Here is a tiny trained network, its code and every weight. The questions are about switching its units off for an input and a target symbol, where a switched-off unit gives its printed mean instead of its output.

import numpy as np


def w(rows, s, z=0):
    codes = np.array(rows[::2]) - 128.0
    scale = np.full(codes.shape[1], s)
    scale[-1] = z or s
    return codes * scale


def f(y):
    return np.maximum(y, 0)


def softmax(a):
    e = np.exp(a - a.max(-1, keepdims=True))
    return e / e.sum(-1, keepdims=True)


def log_softmax(a):
    a = a - a.max(-1, keepdims=True)
    return a - np.log(np.exp(a).sum(-1, keepdims=True))


def net(x, mask):
    ids = ['γδεθμπσφψ'.index(c) for c in x.split()]
    T = len(ids)
    res = E[ids] + P[:T]
    r = res
    for j in range(2):
        rows = slice(3 * j, 3 * j + 3)
        q, k, v = (r @ M[0][rows].T for M in (Q, K, V))
        z = softmax(np.where(np.tri(T) > 0, q @ k.T / 3**0.5, -1e9)) @ v
        o = O[0][rows]
        res = res + np.where(mask[j], z, o[:, -1]) @ o[:, :-1]
    y = f(res @ A[0][:, :-1].T + A[0][:, -1])
    res = res + np.where(mask[2:10], y, B[0][:, -1]) @ B[0][:, :-1]
    return log_softmax(res[-1] @ U[:, :-1].T + U[:, -1])


Q, K, V, O, A, B = {}, {}, {}, {}, {}, {}
E = w([
[80,176,137,198,124,133,35],'γ',
[84,130,155,154,52,120,112],'δ',
[99,49,63,68,87,126,119],'ε',
[65,105,138,57,86,2,125],'θ',
[31,93,98,120,127,168,61],'μ',
[153,122,117,148,136,89,38],'π',
[125,98,62,155,169,75,104],'σ',
[80,152,95,141,104,106,211],'φ',
[127,128,128,198,128,92,158],'ψ',
],0.015)
P = w([
[6,58,253,91,99,7,167],'0',
[102,170,60,193,118,99,131],'1',
[80,159,70,202,118,95,137],'2',
[103,173,62,203,120,98,122],'3',
[91,150,67,205,114,110,120],'4',
[106,161,68,220,123,105,134],'5',
[108,172,80,231,122,109,137],'6',
[99,145,80,225,122,116,126],'7',
],0.0048)
Q[0] = w([
[75,104,72,161,97,71,119],'h0',
[49,144,3,209,44,13,61],'h0',
[234,131,233,69,176,223,149],'h0',
[185,160,152,91,177,150,109],'h1',
[63,101,92,180,100,93,91],'h1',
[106,92,94,156,127,55,73],'h1',
],0.015)
K[0] = w([
[73,132,180,106,149,52,103],'h0',
[43,104,201,70,138,30,132],'h0',
[205,140,65,196,98,236,153],'h0',
[176,112,60,188,117,122,104],'h1',
[88,114,181,74,113,20,115],'h1',
[122,133,157,94,141,5,107],'h1',
],0.012)
V[0] = w([
[153,218,193,248,146,91,75],'h0',
[96,139,192,129,86,151,11],'h0',
[49,165,127,179,32,190,121],'h0',
[129,183,142,87,23,124,245],'h1',
[104,190,156,111,31,166,205],'h1',
[137,106,98,146,169,155,254],'h1',
],0.0091)
O[0] = w([
[88,221,174,70,119,66,71,174],'h0',
[115,123,115,56,189,164,94,232],'h0',
[113,58,247,100,161,137,60,171],'h0',
[190,92,145,137,103,102,51,68],'h1',
[193,83,180,99,181,58,63,62],'h1',
[114,92,164,174,116,83,136,2],'h1',
],0.011,0.0061)
A[0] = w([
[254,95,177,125,110,165,39,140],'n0',
[117,166,93,138,109,209,161,188],'n1',
[127,162,106,168,166,156,112,144],'n2',
[110,153,87,161,122,51,123,255],'n3',
[120,135,83,223,70,170,168,196],'n4',
[62,207,106,80,176,157,106,30],'n5',
[80,161,175,42,122,140,141,92],'n6',
[112,109,77,177,60,150,169,144],'n7',
],0.0085,0.0034)
B[0] = w([
[198,234,143,90,38,229,247,185],'n0',
[78,104,200,69,92,149,221,222],'n1',
[92,149,169,2,145,165,109,179],'n2',
[86,185,96,42,70,65,50,198],'n3',
[177,131,225,111,212,53,85,245],'n4',
[208,51,67,227,72,60,202,255],'n5',
[217,187,56,222,190,144,89,206],'n6',
[159,121,196,148,214,22,188,219],'n7',
],0.0057,0.014)
U = w([
[200,177,67,181,209,111,69,142],'γ',
[172,206,185,41,190,184,72,111],'δ',
[210,67,182,206,207,131,144,1],'ε',
[172,112,106,118,113,134,140,50],'θ',
[45,110,119,113,221,233,112,248],'μ',
[153,235,39,129,67,192,200,60],'π',
[103,161,180,103,175,76,151,129],'σ',
[203,115,158,227,35,119,137,149],'φ',
[61,118,114,85,59,57,2,208],'ψ',
],0.0063,0.0049)

Each question gives the input, a string of symbols that net reads in full, and the target symbol t.
The units are the heads (3 rows each of Q, K, V and O) and the neurons (one row each of A and B). Each row of codes is followed by its name. A weight is (code - 128) times the scale printed after its matrix; where a second scale follows, it is the last column's (O, A, B and U).
mask holds one flag per unit, heads first, then neurons. A switched-off unit (its flag False) gives its mean, the last column of its rows in O or B, instead of its output. The means were averaged over made-up inputs and are rounded, as every weight is.
A unit's drop is (log p(t) with every unit on - log p(t) with that unit switched off) / (log p(t) with every unit on - log p(t) with every unit switched off).
The circuit of an input: a set's keep is (log p(t) with only the set's units on - log p(t) with every unit switched off) / (log p(t) with every unit on - log p(t) with every unit switched off). Starting from all 10 units, units are removed one at a time, each time the one whose removal leaves the highest keep (on an exact tie, the one counted first), for as long as the keep stays at least 0.8.
units of the circuit, in order: the units of the circuit, biggest drop first
most important unit: the unit with the biggest drop
top k neurons: the k neurons with the biggest drops, biggest first
heads that matter: for each layer, one digit per head in row order, 1 if its drop is at least 0.15 and else 0, layers parted by /
input ε σ δ, target ε: heads that matter : 10
input φ ε σ, target φ: most important unit : h1
input γ σ σ δ ψ δ, target γ: units of the circuit, in order : (h0; n6; n5; n1)
input ε γ μ δ μ σ γ γ, target ε: units of the circuit, in order : (h0; n4)
input γ δ γ μ, target γ: units of the circuit, in order : (h0; n6; n5)
input γ φ φ γ σ σ, target γ: units of the circuit, in order : (h0; n6; n5; n1)
input θ δ σ π, target π: units of the circuit, in order : (h1; n0; n4)
input φ σ σ μ, target φ: units of the circuit, in order : (h1; h0; n0)
input δ σ ψ μ φ σ δ, target δ: units of the circuit, in order : (h1; h0; n0)
input γ σ σ φ φ, target γ: top 3 neurons : (n6; n5; n1)
input σ δ σ γ π σ ε, target σ: heads that matter : 11
input γ σ φ σ μ σ ε, target γ: units of the circuit, in order : (h0; n6; n5; n1)
input ε γ σ, target ε: units of the circuit, in order : (h0; n7)
input δ σ φ, target δ: most important unit : h1
input π σ σ σ γ, target π: heads that matter : 11
input γ σ σ γ σ ε, target γ: units of the circuit, in order : (h0; n6; n5; h1)
input γ γ ψ, target γ: heads that matter : 10
input μ δ σ φ σ γ μ, target μ: heads that matter : 10
input δ μ π ψ σ μ, target δ: heads that matter : 11
input π γ γ σ φ γ σ, target π: most important unit : h1
